(in the rows, 100 means zero)
Known rows:
tosumon: 139 114 93 84 121 76 110 101 131 130 128 77 102 128 80 113 113 101 115 102 133 62 93 104 111 88 105 76 115 54 98 82 129 107 145 102 121 124 133 129 105 79 83 102 120 52 92 109 69 79 115 71 107
kotis: 107 83 80 87 123 108 66 95 102 103 93 119 56 152 106 103 85 108 84 106 91 86 89 132 89 77 117 110 112 113 104 86 99 115 98 95 94 94 99 101 89 96 114 130 129 75 120 132 95 113 131 74 89
litin: 57 106 98 120 106 141 51 128 84 79 84 93 94 107 120 109 88 126 100 118 97 95 105 105 68 60 98 128 106 122 90 110 122 88 84 83 78 87 77 91 70 98 134 124 87 117 95 115 115 117 102 116 94
kori: 56 97 100 120 109 145 63 127 79 83 89 105 96 99 118 118 99 125 85 118 101 113 101 107 84 55 100 118 111 116 92 86 119 84 89 88 80 88 75 74 76 103 136 125 94 111 91 115 119 113 102 108 99
tegodun: 124 121 112 122 81 118 132 117 145 112 118 75 106 68 94 134 114 88 100 114 127 39 95 70 127 84 73 79 111 96 113 104 127 76 131 121 143 121 124 118 107 101 107 72 113 88 77 94 104 51 94 109 101
fegun: 95 99 98 121 81 146 75 113 122 79 78 105 58 100 122 117 76 95 85 119 82 45 95 96 89 77 84 122 106 163 116 133 102 85 80 107 114 91 92 108 87 112 138 99 114 114 109 116 127 88 110 117 77
ruzuvir: 127 123 61 93 110 109 113 102 133 108 106 77 117 48 96 126 116 94 105 115 145 74 89 59 126 93 90 70 145 69 100 112 100 91 121 116 137 106 124 97 109 86 99 61 91 92 79 92 108 70 91 129 95
fefon: 100 92 56 84 137 127 56 90 85 91 90 130 77 121 116 103 84 124 92 110 109 120 97 126 99 69 121 108 130 83 95 91 91 107 111 110 85 90 92 108 71 85 130 112 125 87 111 129 105 135 114 105 94
storiflok: 132 134 107 131 114 85 89 115 110 123 118 78 108 83 78 126 124 123 120 103 136 72 110 79 97 60 96 87 91 56 104 57 133 97 154 114 122 113 103 110 93 84 98 135 105 94 98 87 63 72 92 83 89
fuza: 115 111 74 82 117 74 112 115 136 120 110 54 119 106 78 109 123 91 108 104 135 75 69 76 104 101 104 64 137 81 90 96 112 111 101 71 120 106 139 71 130 91 74 90 80 75 76 96 91 72 112 93 97
tukis: 97 117 92 91 105 107 131 113 132 114 113 58 128 69 95 125 119 96 111 114 144 69 92 67 115 82 93 80 137 70 86 112 118 90 108 93 125 110 127 87 112 95 83 74 88 75 62 100 100 62 93 109 107
stevum: 68 91 75 67 102 129 96 101 100 102 73 124 47 108 99 111 103 97 93 129 74 95 76 109 72 93 98 99 123 99 104 77 113 111 90 97 101 87 60 52 89 95 132 125 110 89 110 138 114 101 131 81 104
lokekor: 89 83 85 98 110 122 78 104 105 83 83 108 64 121 111 120 86 114 92 108 97 81 91 101 93 59 114 111 121 124 101 88 85 109 81 100 103 89 99 73 94 109 114 126 122 102 103 124 102 107 112 82 75
pedrir: 69 97 79 75 100 125 96 96 105 95 72 118 50 116 98 101 90 103 109 126 80 86 76 108 72 90 99 103 116 94 104 84 109 119 89 103 98 88 67 58 87 102 126 115 115 102 102 144 111 111 122 90 102
pefla: 96 126 97 71 97 94 147 102 134 123 111 76 98 97 74 111 115 96 142 121 123 62 83 84 99 99 86 72 118 34 96 83 140 109 137 112 124 122 105 92 101 87 94 82 111 72 67 123 84 78 106 85 125
niklen: 113 133 78 80 102 84 123 100 131 126 102 78 92 82 70 110 121 94 133 122 121 65 78 75 91 106 85 67 118 41 103 77 131 116 134 109 128 110 94 77 107 81 94 95 94 90 85 111 85 78 107 94 109
kludu: 68 90 74 64 102 132 96 103 98 104 73 125 47 105 98 114 108 94 87 129 71 97 76 108 72 95 99 97 125 102 104 76 114 108 89 95 103 86 57 50 90 92 133 129 108 84 113 135 115 96 135 78 105
pluvas: 120 117 96 93 110 92 121 108 132 123 121 70 113 98 87 120 116 97 111 107 137 64 94 86 114 85 96 78 121 65 94 94 126 97 128 99 125 118 130 111 108 89 86 89 108 65 79 104 84 68 103 91 108

Facts:
{bagan fegun genuzik mufi pinim plapleske tegodun testul tigor} ξ g
{begre dile drasta flutriskur klame kleto nusi plili ruzuvir skofluk stipir stonu voku} ξ h
{biskam dadum dasel febristar fuza memi nosin pabrak plefem skagraplal zoklal} ξ k
{biveti bribi dako dapes dregrum grisker kori litin nizefe plimam} ξ d
{bradu detrul dogro drurun fedok gistovem kotis perek skaplu skoten stunuple tosumon} ξ a
{damedrin feli klenok metru nele neplos paga razem seba stistodrel zoni} ξ e
{dreskas drovi fatan gregrak maplor mezen skelin} ξ l
{dripe liklotu nutos tason tilam tukis zitor} ξ m
{drotra gitrok guplam kopi listoge lodru pidraden sofo stigre stipo} ξ b
{dufuris fiflen lotrok nebru nefli palu petror rubrebis skoful sodrok trarim troflen} ξ f
{fefon feskos gafu gosar makluk matras motrol plikludril skepus stasken} ξ i
{fitom kadek pasko storiflok vetra} ξ j
{katuvis klaklik pagren pelinem puder sopun tafla topo vasis} ξ c
{bagan bazok begre bradu brakek brefom bribi dadum damedrin dasel detrul dezu dile drasta dreno dresin dreskas dripe drurun dufuris fatan fedok fefon fegun feli feskos fiflen fiskir flalo flutriskur gagen giklur gitrok gosar grisker katuvis kazi klaklik klame kleto kludu kori kotis liklotu litin lokekor lotrok makluk matras monas mubrotek mutu nane nebru nele nikliskam niver nosin nusi pabrak paga pagren palu pasko pedrir petror pifi plefem plofim puder skelin skepus sodrok sopun stasken stevum stigre stipo stistodrel stunuple tafla tani tason topo troflen vaflus vafor voku zozo} Φ n
{biskam biveti brado brunil dagran dako dapes deplan diniva dogro dragrur drebu dregrum drotra drovi febristar fitom flenuk fuza gafu gagriden genuzik gistovem goflo gregrak grigrul guplam kadek klegol klenok klikon klista kogrin kopi lazo lemebos letol liflis liger listoge lodru lonus maplor memi metru mezen motrol mufi nefli neplos niklen nizefe nutos pefla pelinem perek pidraden pinim plapleske plikludril plili plimam ploru pluvas pogro ramivi razem rubrebis ruzuvir saman seba sebrapan skagraplal skaplu skofluk skoful skoten sofo stefi stipir stogus stonu storiflok tafe tegodun testul tigor tilam toflo tosumon trarim tufli tukis vasis vetra vipla vubimem zitor zoklal zoni zudro} Φ o
{bagan detrul drovi lazo lotrok plikludril skagraplal stistodrel} ζ lemebos
{bazok mufi stipo} ζ niklen
{begre dako fegun liflis lodru makluk pelinem troflen} ζ ploru
{biskam fiflen katuvis klenok pidraden plili zitor} ζ dagran
{biveti drasta klaklik mezen skaplu zoklal} ζ lonus
{bradu kleto nele rubrebis tukis} ζ dresin
{brakek gagen lemebos nusi stigre tani tufli} ζ toflo
{brefom fedok kori lonus paga puder vipla zozo} ζ deplan
{bribi kopi letol liklotu memi pinim stunuple} ζ mubrotek
{brunil drotra febristar ploru skepus sodrok voku} ζ drebu
{dadum liger nefli nizefe storiflok} ζ brakek
{dagran metru mubrotek plefem ramivi vetra} ζ brado
{damedrin diniva fitom kludu matras skoful stevum vafor} ζ dreno
{dapes dogro nikliskam pagren palu testul vaflus} ζ ramivi
{dasel giklur klikon tafe} ζ vafor
{dezu gistovem} ζ niver
{dile dufuris fefon fiskir mutu pogro} ζ plofim
{dregrum flenuk skoten stogus vasis zoni} ζ pefla
{dresin feli gagriden monas pefla stipir tason} ζ kazi
{dreskas drurun genuzik grisker guplam sebrapan stonu tafla} ζ vubimem
{dripe feskos flalo flutriskur kadek litin stefi} ζ brunil
{fatan gafu klame neplos pasko tigor} ζ kludu
{fuza listoge} ζ pifi
{gitrok gregrak kogrin} ζ vipla
{goflo niver pedrir pifi plimam razem trarim} ζ dragrur
{gosar klegol lokekor nane pabrak perek} ζ tani
{grigrul petror plofim skelin tilam vubimem zudro} ζ klista
{kotis plapleske stasken} ζ pedrir
{maplor nebru pluvas skofluk tegodun tosumon} ζ gagriden
{motrol seba sopun} ζ monas
{nosin ruzuvir} ζ zudro
{nutos sofo} ζ stevum
{saman topo} ζ goflo

Rows:
No name comes twice in this set of rows, the named rows included.
69 72 74 72 115 118 83 113 107 94 83 99 75 136 107 107 102 95 71 109 92 101 69 111 87 86 118 98 139 138 92 100 93 107 54 61 93 85 108 50 111 107 108 118 97 76 98 124 120 98 133 83 91 -> dasel
141 116 62 85 134 82 88 104 114 106 117 72 110 85 89 138 120 122 129 109 144 74 108 75 112 69 106 82 137 32 92 75 107 109 153 119 123 116 112 106 95 61 86 112 102 89 95 95 66 102 98 78 86 -> plikludril
115 108 75 84 115 69 113 117 140 106 107 51 116 101 75 119 122 101 121 99 138 68 72 61 107 85 109 65 140 80 90 86 99 115 100 79 126 108 143 58 132 95 68 100 85 90 72 92 82 78 104 80 82 -> skagraplal
107 117 76 90 110 105 116 116 125 120 107 62 121 54 92 132 134 90 96 116 137 76 88 62 108 92 92 73 143 78 91 102 115 89 105 87 131 102 115 71 117 85 89 90 72 77 81 89 103 54 102 107 99 -> nutos
74 109 66 82 106 126 91 88 102 97 69 137 55 110 92 80 83 109 109 116 89 113 64 110 81 93 109 88 112 88 109 80 98 119 93 110 94 84 79 69 86 111 137 102 125 104 98 139 117 115 115 115 102 -> plofim
88 128 113 119 107 111 107 132 108 110 123 63 141 76 92 126 125 118 119 113 142 88 104 79 106 67 87 87 112 56 86 83 148 78 135 97 107 119 110 103 91 88 103 96 84 90 62 92 92 79 86 107 118 -> dregrum
99 131 98 122 111 105 91 132 104 113 118 64 136 62 88 127 132 116 109 115 139 92 101 73 99 72 86 82 114 64 92 79 141 80 133 94 111 109 100 90 95 82 107 107 71 99 78 83 93 76 89 110 107 -> biveti
86 96 105 117 115 135 59 114 78 111 93 126 68 114 108 117 106 117 70 114 89 106 107 126 78 58 106 119 92 115 105 67 126 89 109 97 92 90 66 99 73 95 138 157 116 81 124 117 99 92 121 82 97 -> pasko
52 82 94 88 103 147 104 109 106 84 86 99 87 106 125 117 86 104 87 118 105 91 91 101 99 65 107 117 135 124 87 119 96 93 60 87 95 89 103 70 92 116 114 93 110 87 76 133 126 99 105 106 99 -> tason
96 78 92 82 119 114 82 95 105 101 99 118 61 162 109 104 81 109 90 105 94 84 92 138 96 71 119 113 112 109 100 89 106 111 100 96 92 102 107 112 85 101 113 121 142 65 107 141 94 115 128 70 98 -> bradu
151 117 77 88 125 70 94 101 127 133 121 79 98 115 77 114 121 98 105 103 129 67 90 99 105 94 104 73 116 62 103 77 123 111 144 98 125 116 125 117 109 74 84 112 107 61 107 98 70 75 119 76 96 -> skaplu
101 142 96 122 109 100 78 133 112 108 111 51 137 73 92 117 121 117 127 114 136 73 106 71 84 78 84 92 108 69 88 104 145 84 130 89 108 108 102 109 90 77 104 105 64 105 80 83 89 79 90 120 102 -> dako
151 115 78 94 123 65 96 103 131 121 118 75 95 114 74 121 117 108 120 98 131 59 91 85 107 80 108 73 117 60 103 68 111 116 143 106 128 116 128 106 111 78 80 120 114 77 102 96 61 81 110 66 83 -> perek

The same things again, as new rows of numbers:
Known rows:
gistovem: 97 105 122 95 72 94 69 126 71 107 72 96 105 118 95 88 157 100 97 115 98 100 103 109 123 93 105 86 47 112 110 132 117 100 106 113 96 110
skoten: 103 110 147 96 66 95 69 126 76 98 64 97 106 116 98 86 156 99 92 121 98 100 103 113 132 95 108 93 48 107 114 128 120 101 109 105 93 109
pidraden: 108 79 172 117 106 69 81 97 116 86 115 99 110 98 80 114 100 113 74 74 93 100 99 119 121 94 92 80 71 103 80 117 89 69 111 85 113 104
sopun: 105 106 85 99 106 112 76 74 119 74 75 95 91 92 104 99 66 112 99 148 106 98 102 104 88 110 82 140 148 100 104 70 107 131 91 137 91 89
vasis: 114 90 144 115 68 100 57 95 112 69 64 88 102 93 89 102 131 108 83 137 96 93 121 128 127 96 112 115 76 117 98 115 96 120 108 116 111 107
klaklik: 101 104 61 98 111 110 79 74 115 80 83 94 91 94 102 99 67 114 103 146 105 97 101 99 81 108 77 134 144 105 101 75 103 131 88 142 94 89
katuvis: 89 103 64 91 114 110 76 74 117 79 79 93 93 91 93 102 55 115 101 150 102 93 97 106 73 112 76 129 139 100 100 78 107 129 90 143 95 87
grisker: 85 114 45 83 114 104 121 91 117 105 105 105 96 95 118 100 83 96 119 105 105 97 100 85 88 107 104 108 151 94 109 73 99 115 88 110 95 89
kleto: 107 125 120 86 120 98 118 89 103 111 95 110 98 104 108 93 63 101 103 87 107 107 85 84 100 109 84 113 130 82 108 76 107 97 95 98 80 88
matras: 104 117 64 90 121 103 141 92 104 114 118 106 95 100 109 95 57 99 110 89 107 102 84 76 74 103 85 104 133 90 101 75 91 111 89 93 87 90
pasko: 101 119 87 89 124 97 107 92 88 121 93 105 100 109 114 85 69 102 112 103 112 108 83 77 79 107 60 106 114 88 106 87 99 99 85 104 79 90
kadek: 109 100 138 98 86 98 83 112 84 119 87 100 110 110 90 98 123 98 95 79 100 103 108 104 133 95 97 86 47 107 104 128 97 66 102 91 111 114
febristar: 116 97 147 102 86 99 89 95 100 109 87 96 109 99 79 104 113 102 90 82 98 100 117 109 133 94 105 95 59 113 96 123 86 82 105 102 119 111
vubimem: 96 79 132 113 98 84 84 107 105 88 113 103 106 95 101 107 170 89 105 106 96 100 118 114 110 94 141 75 101 118 94 115 96 95 113 95 117 107
dresin: 110 104 119 103 120 117 109 87 103 79 105 108 90 92 106 97 68 93 105 128 106 105 89 96 70 112 105 122 154 86 103 65 110 111 103 93 84 92
klista: 98 79 129 114 98 88 86 106 102 88 114 102 105 95 98 107 168 89 104 106 96 100 117 113 108 94 139 77 98 117 93 115 96 95 114 94 116 108
dreno: 112 98 70 106 129 112 122 88 92 94 124 104 90 98 103 93 69 97 113 130 109 104 83 82 42 103 86 108 143 100 94 74 94 125 95 101 83 93
sebrapan: 97 87 106 109 84 84 92 111 114 90 107 99 107 98 103 109 149 98 97 92 95 95 115 112 126 91 126 82 85 112 97 113 91 95 106 90 116 107

Rows:
No name comes twice in this set of rows, the named rows included.
99 116 71 86 122 105 137 90 107 114 116 107 95 99 108 99 57 98 110 83 105 102 88 80 83 106 92 107 137 87 103 74 98 102 91 96 89 89 -> stasken
94 121 96 83 128 87 115 88 107 119 106 110 100 105 112 95 79 101 111 80 108 106 89 81 99 107 87 103 140 89 106 78 105 92 91 109 86 88 -> dile
81 114 47 78 116 114 125 93 110 104 103 100 95 93 104 101 50 98 113 112 101 93 91 90 71 110 95 107 132 87 106 79 101 117 90 105 93 88 -> bribi
113 100 119 106 83 90 125 114 97 110 111 98 107 102 93 99 123 95 94 76 98 97 105 99 111 87 113 78 61 108 94 120 79 100 106 74 108 107 -> gafu
111 102 145 103 79 93 118 113 104 103 101 100 106 98 95 101 121 93 90 75 96 98 108 107 129 92 125 85 67 101 99 115 89 92 111 70 109 107 -> motrol
82 124 69 77 112 94 81 103 88 110 81 106 97 117 118 87 113 104 117 126 108 104 89 86 98 108 83 107 131 97 119 84 129 109 88 136 77 90 -> drurun
103 103 149 100 91 78 97 109 98 114 99 102 111 106 95 99 142 97 95 69 97 102 108 105 134 92 114 77 65 107 98 124 94 82 108 90 108 106 -> ruzuvir
80 96 83 88 135 113 111 88 102 90 116 103 93 90 90 103 48 97 109 128 100 97 81 98 45 115 95 102 140 88 96 80 110 109 100 107 91 89 -> mubrotek
91 87 109 104 84 94 97 114 107 89 105 93 106 95 88 108 114 99 90 97 91 91 105 118 108 94 115 81 67 105 94 120 92 97 108 85 114 106 -> letol
93 116 43 86 111 115 129 92 107 107 105 102 93 96 110 98 63 97 114 106 105 97 94 84 78 106 96 113 137 92 108 75 97 118 88 104 92 90 -> kori

